Each row has a name. Each question is about the rows just above it.

k59: [35  6 10 35 36 17 13 15]
k148: [10  6 -2  8  3 -1  6  4]
k413: [  5   7   1   8  11 -16 -14   5]
k974: [-23 -27   1  17  18  12   8   1]
k811: [29  4  7 30 30 -1 10 13]
k258: [ 88  63 -16  75  32 -13  65  32]
k931: [ 10  16   3  17  23 -35 -30  12]
The entry that follows [18]:	[12]
Right after [-13] comes	[65]
Which row holds [  5   7   1   8  11 -16 -14   5]?	k413

k325: [ 54   7   4   1   3   7 -32   6 -25  -1]
k519: [-11   0   4   1 -52   7   0   6 -25   3]
k992: [ 55  -6  72  -6  18  -2  15  19 -55   4]
The entry that follows [55]:	[-6]
The entry that follows [-52]:	[7]
What comes right after [-11] in the named rows?	[0]
Right after [15] comes	[19]
Right after [54] comes	[7]

k306: [ -9 -12 -14  30  -7  -4 -37]
k233: [-16 -23 -56  26  13   7  -8]
k912: [ -3  -5  10 -57  51  26  73]
The entry that follows [-57]:	[51]
Right after [30] comes	[-7]
What comes right after [-9] in the named rows?	[-12]

k815: [ 10   2 -23  -4 -28  70 -15]
k669: [ 11   6 -39 -11 -44  70 -30]
k332: [-13   3   6   8  23  70   2]
k241: [ 12   4 -36   6 -34  70 -20]
k416: [-21   6   7  12  34  70   1]
k645: [  7 -27 -89  12 -59  70 -62]
The entry that follows [-27]:	[-89]
Right after [4] comes	[-36]
The entry that follows [3]:	[6]
Right after [-28] comes	[70]
What comes right after [-59] in the named rows?	[70]

k176: [ 24  -9   0   0 -13 -38  16  -2  54  -4 -64  -5  -5  -6   3  -7 -51 -43
  65  -1 -36   1   0 -49  -7 -54  -4  12  -6   8 -13  58  -3  15 -34  48
   2   4  -4]
k552: [ 46  -6  -8  -4  -3 -34  42  -9 -39   1  59   7  -3   1   1   1  43 -56
 -74   3  30   0  -5  33   1  53  -1  44  -5  17   0 -44  -1  -1 -46 -46
   0   8   0]
k86: [-82  -5   0  -1   0  61 -57  -3 -15   1  25  -2  -2  -1   3   3   3  55
  -8   2   4   3  -3  12   0  17  -1 -45  -3 -30   7  -8   1   9  60  -5
   3  12   1]
k925: [ 77  -2   0   3  -4 -76  56  -1   0 -65   1   5   2  -2   4  -2  -2 -89
   0  -5  -5  -1   0   3   2  -9  -1  55   1  25  -9   3  -1  -1 -74   5
   2  -5   1]
k247: [-56  -6  -8   1   1  56 -52   0  28   2 -42   2   6   1   4  -1 -33  61
  52  14 -25   2   0 -37   0 -34  -5 -53  -7  47  -4  32  -3  11  54  36
  -1   4   1]
The entry that follows [-53]:	[-7]
What comes right after [-64] in the named rows?	[-5]
Where do [ 77  -2   0   3  -4 -76  56  -1   0 -65   1   5   2  -2   4  -2  -2 -89
   0  -5  -5  -1   0   3   2  -9  -1  55   1  25  -9   3  -1  -1 -74   5
   2  -5   1] appear?	k925
Right after [-30] comes	[7]
Right after [48] comes	[2]
The entry that follows [53]:	[-1]

k968: [-33 -53 -24  25 -12 -75 -19  56  25  36  -7  43 -13 -38  23 -58  26   3
   8 -25  15]
k407: [ 29 -67 -52  25  -8   7  18 -23   6   5 -17  83  14  67 -20   1 -21 -49
  -5 -38  -8]
k779: [ 81  17 -60  -1  31 -46 -18  18  22 -23 -11  39  39  53  16 -53  24  -2
   7 -26  17]
k187: [ 34 -78 -31   1 -52  26   7  22   3 -15 -16  30 -13   2  16  48 -52  12
  36 -51 -18]
k634: [-33 -53 -24  25 -12 -75 -19  56  25  36  -7  43 -13 -38  60  45   2  28
  24 -11 -12]
k950: [ 81  31 -60  -1  31 -46 -18  18  22 -23 -11  39  39  53  16 -53  36  -2
   7 -26  11]
k116: [-13 -68 -32  -1 -29 -34 -11  67  13   7  -7  48  -3 -39  45  19  -3  48
  51 -25 -16]
k868: [ 34 -79 -32   2 -55  26   7  22   6 -17 -17  32 -14  55  16  46 -53  10
  35 -50 -17]
The entry that follows [12]:	[36]
What comes right after [-58] in the named rows?	[26]
Right after [32] comes	[-14]
What comes right after [-14] in the named rows?	[55]
Whose row is [-33 -53 -24  25 -12 -75 -19  56  25  36  -7  43 -13 -38  60  45   2  28
  24 -11 -12]?	k634
[-13 -68 -32  -1 -29 -34 -11  67  13   7  -7  48  -3 -39  45  19  -3  48
  51 -25 -16] is in which row?	k116

k972: [ 55 -40 -17 -36  -2 -14  50 -33]
k124: [33 63 18 65 -4 45 31 51]
k996: [-73 -16  34 -30 -12 -23 -67 -15]
What comes right after [-23] in the named rows?	[-67]
What comes right after [50] in the named rows?	[-33]
The entry that follows [33]:	[63]

